Below are the code and all the weights of a small trained network. Each question names an input and a class and asks about switching units off, where a switched-off unit gives its printed mean instead of its output.

import numpy as np


def w(rows, s, z=0):
    codes = np.array(rows[::2]) - 128.0
    scale = np.full(codes.shape[1], s)
    scale[-1] = z or s
    return codes * scale


def f(y):
    return np.maximum(y, 0)


def log_softmax(a):
    a = a - a.max(-1, keepdims=True)
    return a - np.log(np.exp(a).sum(-1, keepdims=True))


def net(x, mask):
    res = np.array(x, float).reshape(1, 4) / 4 @ E
    y = f(res @ A[0][:, :-1].T + A[0][:, -1])
    res = res + np.where(mask, y, B[0][:, -1]) @ B[0][:, :-1]
    return log_softmax(res[-1] @ U[:, :-1].T + U[:, -1])


A, B = {}, {}
E = w([
[123,23,232,90,159,125,242,59],'x0',
[88,146,120,81,115,102,115,98],'x1',
[92,175,220,69,255,237,102,203],'x2',
[4,128,97,209,227,49,187,170],'x3',
],0.0062)
A[0] = w([
[21,92,115,232,222,79,177,180,95],'n1',
[191,220,45,198,98,177,26,241,251],'n2',
[99,34,208,49,203,181,212,75,188],'n3',
[194,116,159,45,192,217,88,223,144],'n4',
[240,66,195,31,32,194,107,103,46],'n5',
[34,168,157,93,202,169,127,187,163],'n6',
[97,184,254,55,243,240,139,189,91],'n7',
[35,109,136,238,232,90,204,149,84],'n8',
[171,32,220,132,163,197,204,136,143],'n9',
[227,157,166,22,47,228,37,88,106],'n10',
[147,34,196,154,91,67,225,10,79],'n11',
[243,79,178,188,97,188,102,146,161],'n12',
[87,218,67,166,122,139,28,214,123],'n13',
[162,83,57,187,36,34,149,30,229],'n14',
],0.0054,0.0029)
B[0] = w([
[45,182,209,198,40,57,48,202,219],'n1',
[66,18,48,123,205,166,87,42,254],'n2',
[56,44,33,108,173,170,24,90,230],'n3',
[130,80,79,213,77,127,178,198,203],'n4',
[32,178,182,208,73,2,51,207,220],'n5',
[155,88,62,203,81,147,201,208,201],'n6',
[173,94,53,148,7,193,234,215,227],'n7',
[45,170,158,139,99,52,37,212,214],'n8',
[49,42,22,94,193,166,73,81,203],'n9',
[49,131,168,207,92,54,30,190,238],'n10',
[44,68,45,97,147,204,54,136,218],'n11',
[47,101,162,240,169,36,67,164,188],'n12',
[61,43,51,89,170,153,74,77,211],'n13',
[210,51,33,143,45,190,198,191,243],'n14',
],0.0056,0.0078)
U = w([
[81,180,198,174,106,42,61,176,90],'0',
[130,109,103,137,132,160,127,125,254],'1',
[176,115,61,138,41,197,209,170,78],'2',
[88,93,70,80,215,201,52,55,9],'3',
[165,141,169,131,191,143,134,112,231],'4',
[255,213,243,114,224,181,244,17,2],'5',
[234,207,239,66,234,213,230,66,2],'6',
[243,242,222,36,222,215,225,36,2],'7',
],0.0071,0.0058)

Each question gives the input, the list of numbers given to net, and the class t.
The units are the neurons (one row each of A and B). Each row of codes is followed by its name. A weight is (code - 128) times the scale printed after its matrix; where a second scale follows, it is the last column's (A, B and U).
mask holds one flag per neuron, in row order. A switched-off neuron (its flag False) gives its mean, the last column of its row in B, instead of its output. The means were averaged over made-up inputs and are rounded, as every weight is.
A unit's drop is (log p(t) with every unit on - log p(t) with that unit switched off) / (log p(t) with every unit on - log p(t) with every unit switched off).
The circuit of an input: a set's keep is (log p(t) with only the set's units on - log p(t) with every unit switched off) / (log p(t) with every unit on - log p(t) with every unit switched off). Starting from the 12 units with the biggest drops (on a tie, the unit counted first), units are removed one at a time, each time the one whose removal leaves the highest keep (on an exact tie, the one counted first), for as long as the keep stays at least 0.8.
units of the circuit, in order: the units of the circuit, biggest drop first
most important unit: the unit with the biggest drop
k most important neurons: the k neurons with the biggest drops, biggest first
drop of u: that unit's drop, to one decimal
input [-6,-4,-3,4], class 3: most important unit	n2
input [7,-5,-1,-7], class 0: 4 most important neurons	[n5 n10 n2 n12]
input [5,-2,0,3], class 3: units of the circuit, in order	[n3 n9]
input [6,1,-5,-4], class 3: 2 most important neurons	[n11 n7]
input [-3,2,5,4], class 2: units of the circuit, in order	[n7 n6]
input [5,-6,7,-7], class 0: 2 most important neurons	[n5 n10]
input [-4,-1,0,-2], class 3: units of the circuit, in order	[n2 n7]
input [-6,5,-3,2], class 3: units of the circuit, in order	[n2 n13]
input [2,0,2,-6], class 0: units of the circuit, in order	[n5 n10]
input [5,-2,2,-1], class 3: 2 most important neurons	[n3 n9]
input [8,-5,8,-1], class 2: 4 most important neurons	[n7 n4 n6 n2]
input [-8,-4,-3,1], class 3: 2 most important neurons	[n2 n13]
input [-7,-7,8,-3], class 2: 3 most important neurons	[n7 n4 n6]
input [-6,0,-4,-7], class 0: units of the circuit, in order	[n10]
input [-4,3,7,-6], class 2: 4 most important neurons	[n7 n4 n1 n8]
input [8,2,1,-3], class 3: 3 most important neurons	[n3 n9 n11]
input [6,7,1,-7], class 0: 3 most important neurons	[n5 n10 n2]
input [7,-4,1,-5], class 3: 2 most important neurons	[n9 n3]
input [-4,3,1,-7], class 0: 2 most important neurons	[n10 n5]
input [6,-5,8,3], class 2: units of the circuit, in order	[n7]
input [-5,-1,2,-1], class 3: 2 most important neurons	[n2 n13]
input [-6,2,-6,-8], class 0: drop of n12	0.2
input [3,-3,-4,-6], class 0: drop of n5	0.6
input [2,-5,-6,-7], class 0: drop of n7	0.1
input [-7,3,7,5], class 2: drop of n1	0.0
